In the rows, 128 means zero.
Each row has a class, written after it, and each block has its own classes.
[125 113 141  86 106 116 105 106 121 157  72 142 139 119 168 130  72 160
 145 146 113 108 115 154 128 126 165 125 131 115 128 153] => J
[143 113 130 107  96 137  84 106 166 176 133 147 122 110 175  81 136 140
 135 153 124  90 136 154 125 118 128 129 156 106 122 164] => Q
[124 137 129 139 118 138 126 105 156 148 130 138 104 117 115 119 126 149
 159 109 153 146 136 151 121 129 161 116 129 126 134 114] => L
[166 122  90 104 120 124 121 117 140 161  90 131 117  91 155 118 153 130
 101 122 160 130 136 202 117 145 141 112  91 127 153 131] => W
[127 167 136 103 125 120 113 151 183 141 100 152  96 105 165 133 104 143
 137 124  97 134 125 116 117 141 177 113  97 144  82 114] => Y
[167 157 124  95 131 125 138 166 165 124  80 133  97 125 113 190 134 159
 107 113 112 150 178  96 103 131 161  90  59 151  86 124] => M
[134 139 121 120 124 143 125 114 159 145 125 144 106 130 124 109 124 144
 136 125 121 112 141 146 132 144 155 121 118 116 123 119] => H
[139 135 120 106 123 147 141 102 161 162 117 136  93 126 124 130 137 147
 138 126 149 126 134 138 121 138 149 110 123 105 120 121] => M
[ 55 113 142  95 126 114 135 153 124 128  65 152 133  83 226  94  10 133
 127 123 142 100  80 142 113 156 186 151 103 159 128 121] => W
[131 143 128 143 107 157 113 108 138 130 134 144 122 131 148  97 122 141
 124 124 143  98 138 131 145 113 145 140 171 123 116 150] => V
[193 143  99 146 136 105 110  87 126 149  94 131 126 118 112 138 151 132
 103 107 118 126 148 167 123 152 116 101  97 145 151 114] => W
[171 141 110 111 127 147 140  80 152 163 134 149 111 121 111 116 159 141
 127 121 118 118 143 146 131 156 150 107 129 104 140 119] => A
[147 148 127 153 119 144 105 109 139 139 125 139 116 146 136  96 118 155
 123 148  92 102 147 117 136 131 141 116 151 122 124 140] => B
[135 185 127 112 150 140 151 122 179 140 113 122 103 133 158 146 165 125
 145 114 124 122 125 101  97 140 143 110 121 134 114 119] => X
[150 142 118 113 131 154 132 110 139 161 122 144 119 121 123 133 135 135
 131 128 128 115 135 137 152 159 163 112 115 111 133 124] => A
[146 148 125 130 111 140 102 104 147 149 107 129 125 131 153 113 112 155
 108 149 111  98 141 125 129 124 130 124 143 118 104 147] => M
[140 116 134  96 121 124 112 113 114 164  65 148 137 108 178 124  76 156
 134 121 134  98 119 126 128 146 195 126 133 125 121 146] => Z
[105 102 129  90  96 128 107 119 122 155  82 142 148 103 175 121  67 158
 137 135 145 100 111 162 148 122 176 132 128 115 130 150] => Z
[126 124 130 110 113 116 125 116 111 148  75 142 131 109 168 131  77 164
 129 108 131 100 124 126 142 129 189 126 140 128 126 148] => L
[195 123  90 137 136 115 111  90 114 146 109 136 120 114 119 136 164 135
 104 105 128 138 142 178 121 153 134 123 107 149 158 107] => H
[117 111 135 103 121 138 115 100 105 163  72 147 158 105 188 114  79 154
 139 138 129 101 112 154 124 143 171 122 140 129 143 148] => A
[128 147 131 161 132 139 114 140 127 110 140 132 118 148 154 108 134 127
 138 170  78 137 126 118 106 148 143 106 142 138 112 109] => Q
[126 185 122 107 154 155 150 133 168 138 122 123 110 120 137 147 169 117
 142 120 127 126 120  97 121 135 153 133 123 126 115 116] => A
[139 167 121  91 137 144 137 124 171 157 111 125 108 113 185 147 182 121
 144 121 143 124 121 106  98 134 156 125 128 140 122 115] => B
[152 141 131 151 120 139  94 103 149 155 136 141 116 141 130  82 125 151
 119 139  88 101 149 122 139 133 123 128 155 117 116 146] => Y
[185 130 103 138 130 113 110  95 122 160 104 131 127 107 121 122 153 140
 113 117 120 147 134 161 129 151 126 113 119 139 159 120] => V
[115 121 137  88 113 114 108 126 121 160  57 141 124 116 168 136  76 160
 145 123 119  89 127 120 135 134 164 126 118 127 131 156] => W
[136  94 124 100 100 154 126 116 132 141 143 142 108 121 129 134 139 144
 136 146 121 114 124 129 147 129 135 126 139 108 146 142] => Q
[117  99 136  85 100 116 112 106 100 161  83 151 146 118 188 117  68 152
 138 128 133  94 108 150 144 140 173 133 144 124 126 148] => V
[120 166 130  85 148 142 160 132 188 148  98 109 113 114 165 139 154 119
 127 115 156 127 119 109  88 120 137 132 122 131 102 128] => M
[128 133 120  82 129 163 116 150 163 124  79  93 104 107 139 178 143 142
 160 148 144 139 132 118 152 136 123 138  73 101 163 162] => L
[ 84 163 150 139 108 136 102  93 149 150  92 140 145  87 122 124  63 165
 154 114 168 117 128 150 158 124 179 114 134 127 121 128] => V
[120 104 138  84 117 129 112 114 107 162  66 140 148 113 170 126  62 159
 133 136 131 113 113 135 134 135 174 131 132 123 123 154] => M
[143 148 127 144 107 145  94 124 146 152 121 143 115 134 161  83 106 160
 123 151  97  96 139 128 141 131 145 123 153 117 116 156] => X
[156 129 119 120 122 147 108  97 142 168 118 156 103 132 139 116 146 141
 141 117 141  89 158 138 154 160 158 110 126 118 137 131] => X
[125 140 124 121 114 130 140 109 153 137 126 150 112 127 110 117 106 144
 134 111 115  91 146 127 155 146 141 108 114 107 137 117] => W
[133 121 137 104 120 121 106 108 110 165  70 144 138 116 163 124  77 159
 145 125 125 107 113 144 141 145 176 121 136 129 135 150] => X
[152 155 120 145 120 143 102 123 145 158 121 151 116 142 149  84 124 148
 123 147  82  81 153 123 149 143 144 120 148 111 115 144] => A
[116  94 140  97 117 126 130 115 112 159  82 156 131 103 167 105  74 156
 143 115 136 119 108 152 131 136 178 123 147 126 137 146] => Y
[176 110 100 116 123 118 112 109 105 143  67 143 138 117 166 168 139 122
  83 110 134 112 134 185 126 134 137 104  89 181 131 127] => W
[122 141 109  78 115 160 121 129 160 170 118 146 101 123 181 129 138 131
 117 153 114  96 135 130 144 170 174 114  83 114 117 128] => W
[138 180 115 102 144 155 140 112 174 147 112 116 106 122 157 150 185 116
 123 133 130 122 124 115 100 139 141 118 109 133 111 115] => W
[136 179 113 107 143 142 149 118 185 143 113 118 102 119 148 156 183 117
 129 109 145 107 132 105 118 129 146 116 118 123 113 115] => Z
[135 179 120  93 141 147 147 135 180 134 124 114 105 123 160 144 173 120
 139 134 124 129 119  99 108 137 147 129 117 123 117 112] => B
[117 103 129 106 113 119 120 107  97 164  83 142 130 115 147 122  86 162
 125 131 125 108 113 135 151 135 167 123 140 126 134 140] => V
[124  99 141 108 128 121 120 115  90 144  94 139 135 123 138 118  92 137
 138 152 125 149 101 152 114 130 178 130 147 133 119 120] => J
[164 170 116 112 143 138 103 148 158 145  59 148 106 100 252 157 113 130
 105 139 153  35 153 103 116 159 162 107  80 120  80 153] => A
[120 103 131 128 117 124 122 126 137 136 134 143 117 107 122 119 105 135
 128 119 127 115 120 134 145 132 126 137 128 141 147 124] => Q
[134 148 122  68 142 175 156 127 174 167 100 124 108  84 193 135 205 122
 120 142 159 103 116 100  99 115 174 119 152 119 104 147] => Q
[189 140  99 124 146 123 126  72 126 139  81 135 138 119 123 147 153 139
 118 100 107 129 140 170 118 160 120 115 102 151 175 116] => A
[140 176 118 116 141 147 139  89 157 132 109 120 103 139 135 144 191 125
 138 113 130 112 132 108 119 129 138 129 150 139 117 109] => V
[148 176 110 120 148 135 158 126 169 132 116 112  96 118 125 163 197 123
 127 109 139 133 125 114 114 124 129 109 119 137 125 108] => X
[185 158 114 158 141 106 107 101 126 156 104 131 130 112  93 129 142 130
 116  97 134 137 151 158 145 145 142 120 123 138 153 119] => J
[151 139 120 132 113 153  94 109 159 164 114 158 111 132 177  59 132 157
 116 148  89  91 155 142 113 136 163 125 156 130 109 144] => H
[161 149 130 146 123 146 103 113 144 152 110 137 123 133 143  96 130 152
 117 142 105  98 146 121 133 125 138 113 156 125 113 154] => X
[188 148  95 110 123 101 113 120 143 136  64 131 127  95 156 164 137 145
 113  88 122 104 141 160 141 134 130 121  95 141 156 137] => H
[162 164 118 103 140 155 141 129 154 143 126 115 110 126 121 156 191 130
 134 125 125 145 127  94 121 128 145 132 129 132 131 117] => B
[155 176 118 103 154 134 150 105 173 147 114 112 105 114 132 159 184 114
 117 112 140 135 129  93 103 131 134 119 125 127 105 115] => M
[113 130 138 102 116 121 130 114 128 136  72 148 140 106 162 102  45 166
 139 127 113  90 110 143 139 134 188 122 142 107 118 141] => H
[155 156 128 131 121 144 109 110 166 149  95 139 108 145 135 100 110 159
 116 138  92  67 150 106 147 124 149 122 146 106  98 155] => Z
[117 104 138  91 108 121 113 135 118 156  66 152 134 110 183 114  63 162
 144 129 127 102 117 154 126 130 186 125 131 127 119 148] => H
[182 134 109 136 127 102 138 121 134 146  72 130 102 112 119 155 134 146
 126  97 157 121 143 179 133 141 136  81 102 129 145 125] => X
[140 154 119 125 149 133 154 144 161 142 125 122  94 137 121 130 182 115
 127 111 137 114 137  97 126 129 121 126 130 133 113 110] => V
[135 110 126  94 121 120 126 122  83 139  69 143 149 124 164 139  72 150
 118 115 125  88 115 136 164 146 178 129 129 131 136 151] => X
[135 138 119 139 123 129 124 105 141 138 138 137 100 145  94 117 114 135
 124 120 124 114 139 138 153 149 156 125 122 112 121 113] => Z
[135 147 130 129 123 143 137 116 154 146 136 143 103 136 127 116 119 144
 141 116 127 109 142 115 140 149 155 118 130 117 139 122] => B
[185 149 101 137 142 113 124  94 128 138 107 126 130 114 100 148 157 133
 116  98 127 137 138 161 125 142 116 124 108 138 157 115] => A
[153 159 124 156 125 137 103 106 157 145 117 140 116 143 131  78 123 159
 124 141  78  97 163 129 127 139 139 108 146 112 121 142] => H
[207 145  89 126 143 113 121  79 119 142 106 115 124 136 105 150 175 135
  98 116 107 151 142 153 113 159 114 121 105 139 148 103] => M
[128  94 142  92 119 122 115 124 116 192  72 152 131 104 178 106  92 156
 146 126 131 114 111 143 111 133 187 124 148 138 124 141] => H
[134 177 108 124 141 139 141 141 162 125 136  93 122 151 131 149 176 114
 129 132 129 117 134 125 142 140 122 134 100 115 116 105] => L
[140 168 108  99 143 157 146 131 178 145 121 122 111  93 190 135 199 116
 136 132 153 141 115 127  89 136 147 113 118 131 129 118] => X
[139 159 119  92 145 151 144 127 164 148  93 112 107 130 153 157 175 115
 136 116 152 121 129 112 118 130 138 134 125 133 116 127] => M
[115 115 135  97 110 126 120 121 123 157  82 146 139 112 189  98  71 159
 140 142 127 107 108 157 123 140 177 117 138 119 126 149] => X
[148 155 134  95 122 116 158 139 173 131 108 127  96 137 124 159 100 146
 152 120 128 117 123 124 124 138 145 101  95  95 111 121] => B
[150 154  98 157 130 145 109 105 149 154 134 130  94 129 118 117 175 150
 103 144  98 107 153 128 140 132 131 108 128 119 130 124] => H

Next block, with new classes.
[184  96 142 107 105 139 156 127  86 157 112 130 173  87 171  95 108 117
 136 128 117 134 148 120 124 127  82 140 126 115 139 139] => N
[157 164 116 180 170 166 190 132  97 125 152 125 227 102  77  73 121 181
  81 142 109 162 155  77  83  85 174 126 188 169  61 117] => N
[194  92 100 110 166 137 134  94  69 102 128 124 109 105 135  68 111 164
 139 118 107 186 157 147 101 114 134 143 138  98 105 128] => U
[ 91 100  93 105 127 132 131 140 151 126 126 104 154 112 135 150 150  84
 174 144 129 113 107 114 162 157 136 109 102 128 139 111] => E
[ 50  91  59 113 134 158 152 145 128 105  95  94 159 149 147 117 145  87
 185 134 117 104 131 104 129 122 155  92  93 117 118  93] => N
[ 83 117 107 133 155 135 132 124 156 119 116  84 147 130 143  89 120 113
 181 149 134 153 146 124 125 109 115  96 105 144 136 116] => N
[150  82 114 185 131 180 163 114  49 138  99 128 160  92 128 127  99 158
 135 101  98 145 168  70 111 110 156 139 185  90 105 109] => E
[153  75  99 122 146 134 107  58 104 139 100 123 207 110 181  63 114 157
 185  91 113 142 189  82  93 145 123 105 133  88 183 112] => N
[112  61  91 147 146 179 129 110 170 116 155 106 213 127 180 130 128  89
 171 160 115 159 113 142 137 193 152  93 120 170 132 108] => S
[ 15 160  99 217 165 144 175 143 128 136  60  76  49 144 109 128 105 124
 194 147 122 178 147 145 161 145 192 102 103  95 148 101] => T
[154 137 131  86 105 140 112 166 201 183 145 144 244 155 132  96 111  35
 208 101 118  86 164  86  83 121 201  85 112 244  60 124] => N
[161 108 136  88 132 148 125 128  15 144  59 191 106  92 137 126 138 165
  89  86  77 172 136  65 105 121  64 252 162  22 119 123] => S
[133 115 136  60 136 134 150 106  89 124 107 128 107 125 134 106 123 158
 124 109 114 126 141 119 142  86 128 149 143  71 143 136] => P
[128 202 113 182 137 112 157 136 101 129  95  43 175 121 128 126 174 215
  95 111 173 189 139  67 140 105  72  93 150 147 100 103] => C
[145  66 112 141 124 156 151 118 100 119 142 104 161 119 165 139 108 135
 144 126 136 147 147  92 135 116 117 123 154 125 164 113] => R
[147  38  69 130 164 127 132  67 114 110 152 190 134 155 123 188  97 177
 155 129 133 143 150 146  98 133 112 122 184 134 201  99] => P
[ 68  73 107  90 139 147 123 127 174 140 103 137 144 155 133 135 102  84
 187 138 115  98 121 137 114 150 154 108 115 128 142 104] => P
[114 103  95 188 153 126 160 144 110 143  88 118 154 122 116  65 125  99
 163 136 109 186 134 149  96 168 129 123 113 152 106  99] => S
[167 131  57 113 167 151  95 163  75 124 118 196 111 110 129 102 108 157
 131 142  65 177 175  84 115 112  69 116 104 147 154 116] => K
[151  94 120 120 154 143 110  87 130 128 132 146 155 116 145  98 104 144
 138 135 106 143 165 131 104 121 105 149 133 100 155 125] => F
[137 113  93 150 152 133 137 121 175 151 143 110 156 117 125 123 122  98
 174 152 113 142 143 145 127 160 163 102 113 142 138 113] => F
[153  50  97  74 146 171 158  96 108 109 121 138 174  95 138 114 108 113
 121 182  91 145 147 138 149 119 118 152 133  62 160 125] => P
[141  93 113 130 147 123 138 108 104  88 129 109 159 126 124 106 137 127
 107 132 135 134 170 104 110  97 119 142 120  67 137 122] => T
[ 51 103  75 175 155 129 159 145 181 140 145 109 138 127 108 163 105  95
 185 151 112 144 127  85 126 147 136 119 119 125 145  90] => U
[132 152 157 115 138 144  94 112  87  97  92 134 109 117 156 143 115 117
 142 135 140 118 131 145 156 125 112 149 129 126 117 132] => R
[133  95 182  65  97 120 143  80 118 127 161 136 190 123 195  86 100 105
 118 120 131  91 171  98 143  96 100 179 115  96 197 158] => K
[120  73  94 102 130 117 145 136 175 140 162 123 184 156 142 134 118  87
 155 137 131 120 118 157 116 154 126 101 111 168 142 103] => P
[ 32 109 129 151 132  63 207 120 151 150  63  41  26 122 100 131 164  97
 174 148 154 149 108 119 147 106 105 152 142  66 149  91] => K
[157  66 108 110 134 178 145  87 103 146  87  99 168  93 157 113 138 140
 159 127 119 154 136  91 115 151 156 157 161  63 128 112] => F
[ 92 105  82 164 136 135 146 105 194 121 175  96 178 143 105 106 128  85
 158 164 136 104 140 131 133 122 185  84  94 137 149 124] => D
[160 111 132  61 122 157 136  99  85 116 126 162 142 119 147 133 118 130
 115 138  96  91 169  98 142  65 138 173 130  66 141 144] => D
[114 153 132 167  88 141  93 110 221 200 236  27 151 184 194 194  71 183
 163  80 142 162 179  47 154 107 174  85 132 125 180 141] => U
[ 72  68 109 127 150 149 150 129 174 116 114 121 184 142 122 104 123 100
 190 131 128 131 114  90  95 144 189  93 141 172 119  97] => C
[ 96 142 108 144 144 116 118 108 131 143  97 101 142 151 151 134 133  92
 183 125  80 139 121 114 123 136 158 112 145 131  72  75] => S
[120 118 112  82 148 179 117 166 176  90 184 155 221 143 124  90 124  81
 145 152 155 149 162 124 126 103 138 143  76 223 129 166] => N
[133 132 121  93 121 149 135  86 104 130 133 138 126 121 147 114 116 154
 125 148 115 112 130 122 151 136 168 126 135 100 167 143] => K
[180 115 137 145 111 125 115 107  93 128 129 129 138 133 149 115 135 148
 128 121 104 152 145  94 124 129 151 135 167 140 125 116] => K
[149  66  91 137 155 146 156 104  75 111 120 138 150 111 113 108 134 150
 138 110 127 147 166  84 100 122 153 144 141  76 158 132] => S
[182 118 128 111 139 154  94  93 128 125 125 136 143 124 138 110 123 175
 126 135 126 145 157 130 112 109 108 122 151 130 131 137] => F
[141  80 102  89 134 155 138 116 112 116 147 135 154 133 129 119 122 151
 118 117 132 130 129 119 122 123 140 132 131 102 152 135] => P
[ 72 144 123 134 136 116 126 138 161 152 108 102  94 146 134 163 103  97
 145 165 105 110 113 174 148 160 152 123 114 112 134  98] => R
[ 41 214 120 208 141 106 176 108  60  99  21  56 126 126 112 151 120  74
 160 179 137  38 121 137 147 123 177  76 108  58  55  77] => T
[161 125  71  17 143  74 146 119 127 139 121 141 195 113 160 241 151  76
 160 121 136  16 146  93 122 137 109  91 105 102 127  91] => C
[186 133 127  54 126 128  90  88 123 129 125 108 137 151 125 114 107 109
 119 132 131 146 171 154 114  50 101 165 135  94  71 138] => P
[110  82 110 127 128 195  97 105  87  99  99 166 203 126 165 100 113 150
 168 151 110 197 141  98 153 142 106 160 150 164 162 112] => E
[158  87 114  95 133 120 115 125 147 141 120 111 165 134 163 118 130  73
 176 147 131 132 146 144 106 173 158 124 105 160 121 112] => K
[173  91 127  75 123 133 111 104 127 141 113 150 124 116 148 102 135 157
 102 121  98  97 175 135 123 118 115 132 105  60 170 145] => D
[137  73 126 132 115 140 154 130  99 145  82 136 145 133 151 101 124 136
 139 109 125 130 191 116 110 123 122 158 107  91 174 127] => D
[109  77  79 150 160 128 151 109 154 118 111 111 204 118 147 105 152  94
 194 150 116 124 148 108 123 163 157  85 110 151 154  83] => D
[163  84  96  80 114 153 117  73 102 109 181 129 189 110 166  95 134 125
 167 129 136 161  95  87 148 126 137 145 144 123 159 140] => N
[111  47 103 128 139 178 123 124 190 162 107 103 134 111 132 138 127 114
 195 109 139 142 159  72 106 137 140 120 134  97 157 126] => F
[ 84  77  83 131 148 135 154 139 161 146  88 121 205 124 116 113 117  93
 193 181 130 125 148 113  97 170 147 105 104 141 167  98] => N
[196 156 168 109 155 164  78  99  68 117  86 151  65 123 150  91 120 174
 146  72  81 148 157  95  97  36 132 129 193 141  24 123] => D
[130 105 107 110 152 139 127  80 121 110 109 151 192 118 128  67 126 161
 142 125 129 172 166 104 111 127  86 162 141 120 152 120] => U
[ 90 137 123 127 140 160 115 112 163 137 101  94 120 146 144 119 124 105
 154 144 125 145 145 143 130 137 169 129 124 137  94 119] => K
[138  92 117  78 158 161 144 115 169 136  25 140 163 108 117  50 141 163
 155 178 101 186 202 174 132 158 113 117 125 137 154 123] => U
[ 94 110  88  66 134 161 174 145 138 126  94 101 194 139 143 114 148 124
 182 171 146 133 143 118 146 130 161 102 111 164 150 117] => N
[135 119 130 104 135 135  86 105 130 117 106 142 131 121 131  94 132 131
 131 120 121 157 157 116 143 118  91 158 131 107 157 131] => R
[144 133 109 166 142 169 113 133 126 108 119 127 156 123 148 109 121 105
 169 116 132 138 141 145 145 147 149  70 130 211  96 118] => R
[119  79  61 134 170 129 147 162 165 121  97 137 150 108  91 158 165 104
 168 155 124 130 137  90 111 166 130  73 120 135 144  88] => T
[112 126 137 167 122 136 179 134 138 174  98  88 132 117 157 144 113  97
 176 108 152 110 146 148 130 151 136 115 118 136 122 120] => F
[ 72 149 106 136 159 121 165 118 157 134 103  72 197 133 139 134 130  90
 180 162 144 132 160 122 129 121 139 122 117 144 114  96] => N
[181  91 153  88 105  80  98  85 128 136 116 116 175 118 152 129 112 120
  97 157  96  92 155 125 112 135 114 144 119  35 158 122] => C
[110  80 161 142 154 151 234 130 103  94 104 141 175  79 156 137 173 226
 103 132  95 161 150  71 183 166 136 151 192 121 211 110] => U
[126 118 140 124 139 108 166 130 153 146 104 127 153 124 134 136 147 109
 154 148 107 111 148 130 135 139 157 130 132 141 135 103] => D
[109  90 118 122 102 131 104 146 188 140 142  54 134 144 122 163 129  70
 176 127 209  67  96 117 109 153 166  72  98 138 119 135] => R
[165 103 129  89 117 127 188  96  62 111 147 137 211 110 142 126 120 124
  74 125  98  68 161 110 144 103 153 162 135  44 146 129] => P
[111 141 110 105 137 157 112  75 106 126 143 142 127 117 137 100 104 166
 116 110 136 130 114 113 142 111  96 139 145  92 161 139] => R
[161 131 129 110 170 100  98 140 128 137 176  90 103 116 161 205  89 122
 130 192 118 151 142 145 124 136 111 175  88  73 162 125] => F
[121  80 118 131 119 119 134 131 176 169 113 114 144 120 137 123 117  92
 185 113 121 143 115 105 112 164 144 102 127 135 136 109] => C
[143  93 109 120 140 156 112  88 108 119 147  99 170 118 151 107  97 137
 147 127 126 156 163 106 119  82 110 126 142 114 118 124] => E
[193  79  54 141 130 124  64 175 146 143  83  94 152 139 143 113 154  74
 197 109 115 174 170 113  96 160 109  63  99 182  86  79] => R
